Look-ups in named tables: a row name and a column name give one cell, copied from the table.

Table somi
,rekop,vetobe,beselu,rarokif
muz,0.07,0.74,-0.68,0.20
miv,-0.83,-0.93,0.38,0.23
fedipan,-0.03,0.56,-0.47,0.32
tivalot,-0.40,-0.15,-0.06,0.34
nal,0.09,0.77,-0.92,0.10
diba,-0.74,-0.74,0.28,0.24
nerusa,-0.28,0.15,-0.20,0.42
tup,-0.18,0.41,-0.29,0.36
vafeni,-0.48,-0.35,0.13,0.39
fimizoz,-0.61,-0.52,0.13,0.32

rarokif of vafeni = 0.39
rekop of diba = -0.74
rarokif of fedipan = 0.32
beselu of nerusa = -0.20
vetobe of nal = 0.77
beselu of muz = -0.68
rarokif of tup = 0.36
vetobe of nerusa = 0.15
beselu of fimizoz = 0.13
rekop of muz = 0.07
rarokif of diba = 0.24
vetobe of fedipan = 0.56
Row with the largest beselu: miv

lebe.csv
,kub,pem,fibag,tir,lan,ribi,gule,kufuf,veropas
divazul,-3711,-2439,-2674,-1387,-999,-2550,763,-1629,-3003
ter,-6134,-2117,-1900,-3819,577,-3031,3104,-3787,-4285
madubad,-2931,-3436,-3263,854,-2794,-1175,-6304,4,-806
sivuz,-2337,-2665,-2632,-1994,-1132,-1774,-4564,-1127,-1803
gufiz,-3640,-2975,-3654,-1158,-1762,-1320,-3459,-891,-1517
nivakug,-3065,-3031,-3067,-1016,-1702,-1833,-1706,-1843,-2417
rupen,-1875,-2455,-1896,-1237,-3113,-2360,-2977,-1993,-1739
mutika,-1522,156,763,-5342,855,-4237,8019,-6475,-5518

ribi of madubad is -1175
fibag of gufiz is -3654
tir of gufiz is -1158
pem of gufiz is -2975
kub of sivuz is -2337
fibag of sivuz is -2632
kufuf of madubad is 4
tir of nivakug is -1016
fibag of ter is -1900
kufuf of nivakug is -1843
ribi of sivuz is -1774
lan of gufiz is -1762

nes
         ven  rezum  ziv  dula  lotim  zota  fel
dom       29     26   40    52     52    39   69
bamo      64     56  124   131     18   131   26
runer     62     61   82    81     79    85   87
pamudep  165    162  151   175    111   152  114
bazov     68     64   98    98     27    92   20
per      166    168   70   112    195    74  208
nadevas   82     83  132   107     91   133   91
kez      117    121   36    58    165    37  172
nofide   111    107  101   119     63    98   55
tibedus   82     83   92    86    112    95  118
sikuf    115    108  174   171     33   171   26

per, ziv: 70
nadevas, ziv: 132
pamudep, ziv: 151
nofide, dula: 119
sikuf, ziv: 174
kez, ven: 117
nofide, fel: 55
bamo, fel: 26
tibedus, lotim: 112
nofide, rezum: 107
bamo, dula: 131
Which row has the largest lotim? per

votapef =
|  | rog | letis |
|---|---|---|
| palizer | 7.7 | 3.1 |
| lata | 8.0 | 1.8 |
| rebo | 2.6 | 7.0 |
| liv | 5.6 | 5.4 |
| lir | 1.7 | 6.8 |
| garigev | 7.9 | 1.8 |
| zaful | 7.3 | 3.8 |
| pelek | 2.3 | 7.0 |
| sotere | 3.4 | 6.6 |
| buzivev | 7.1 | 3.8 |
| gafesuk | 3.6 | 3.4 |
| benepos | 3.5 | 6.8 |
| mik | 5.8 | 5.3 |

What is the letis of benepos in votapef? 6.8
What is the rog of palizer in votapef? 7.7
What is the rog of rebo in votapef? 2.6
What is the rog of sotere in votapef? 3.4
What is the rog of benepos in votapef? 3.5
What is the rog of lata in votapef? 8.0
What is the rog of garigev in votapef? 7.9
What is the rog of gafesuk in votapef? 3.6
What is the letis of palizer in votapef? 3.1

kilela:
columns: bipoto, famaniz
lavi: [121, 145]
zadot: [130, 118]
denugig: [177, 51]
zag: [138, 142]
lipobod: [177, 67]
ledim: [147, 70]
gep: [79, 225]
bof: [185, 54]
lazemu: [111, 75]
lem: [94, 161]
pagir: [118, 152]
mavaku: [182, 43]
zezef: [52, 192]
pavoke: [139, 87]

zag, famaniz: 142
bof, famaniz: 54
pavoke, famaniz: 87
pagir, famaniz: 152
pagir, bipoto: 118
gep, famaniz: 225
ledim, bipoto: 147
pavoke, bipoto: 139
ledim, famaniz: 70
zezef, bipoto: 52
lavi, bipoto: 121

dofe:
cols = takomaf, fodi, mulo, moz, lat, feso, sanomeg, dus, vaf, buni
zuk: [0.454, 0.392, 0.138, 0.568, 0.261, -0.092, 0.173, 0.114, 0.175, 0.285]
gobolus: [-0.349, 0.642, 0.285, 0.511, 0.301, -0.280, 0.298, -0.179, 0.533, 0.273]
vel: [0.285, 0.760, 0.033, -0.350, 0.428, -0.119, 0.157, 0.576, -0.399, 0.359]
subaf: [0.534, 0.451, 0.043, 0.515, 0.136, 0.303, -0.127, 0.344, 0.335, 0.242]
ruk: [0.145, -0.082, 0.509, 0.152, -0.092, 0.175, -0.241, 0.135, 0.396, 0.480]
gud: [0.702, -0.351, -0.103, 0.139, 0.060, 0.181, -0.260, 0.548, 0.137, 0.206]
nasusi: [0.141, 0.061, 0.479, 0.213, -0.085, 0.604, 0.176, 0.492, 0.224, -0.150]
zegedas: [0.028, -0.011, -0.260, 0.316, 0.443, -0.030, 0.661, 0.165, 0.101, -0.201]
zorap: [0.117, 0.449, -0.156, 0.215, 0.297, 0.367, 0.167, 0.431, 0.109, 0.440]
fumo: [0.610, 0.545, 0.290, 0.208, 0.408, 0.109, -0.158, 0.245, 0.647, 0.522]
tapi: [0.187, 0.438, 0.206, 0.649, -0.595, -0.127, 0.127, 0.315, 0.174, 0.293]

moz of nasusi: 0.213
moz of ruk: 0.152
buni of ruk: 0.480
fodi of nasusi: 0.061
vaf of zuk: 0.175
dus of tapi: 0.315
sanomeg of subaf: -0.127
fodi of zuk: 0.392
lat of zegedas: 0.443
feso of ruk: 0.175
buni of zegedas: -0.201
vaf of tapi: 0.174
feso of tapi: -0.127
mulo of fumo: 0.290

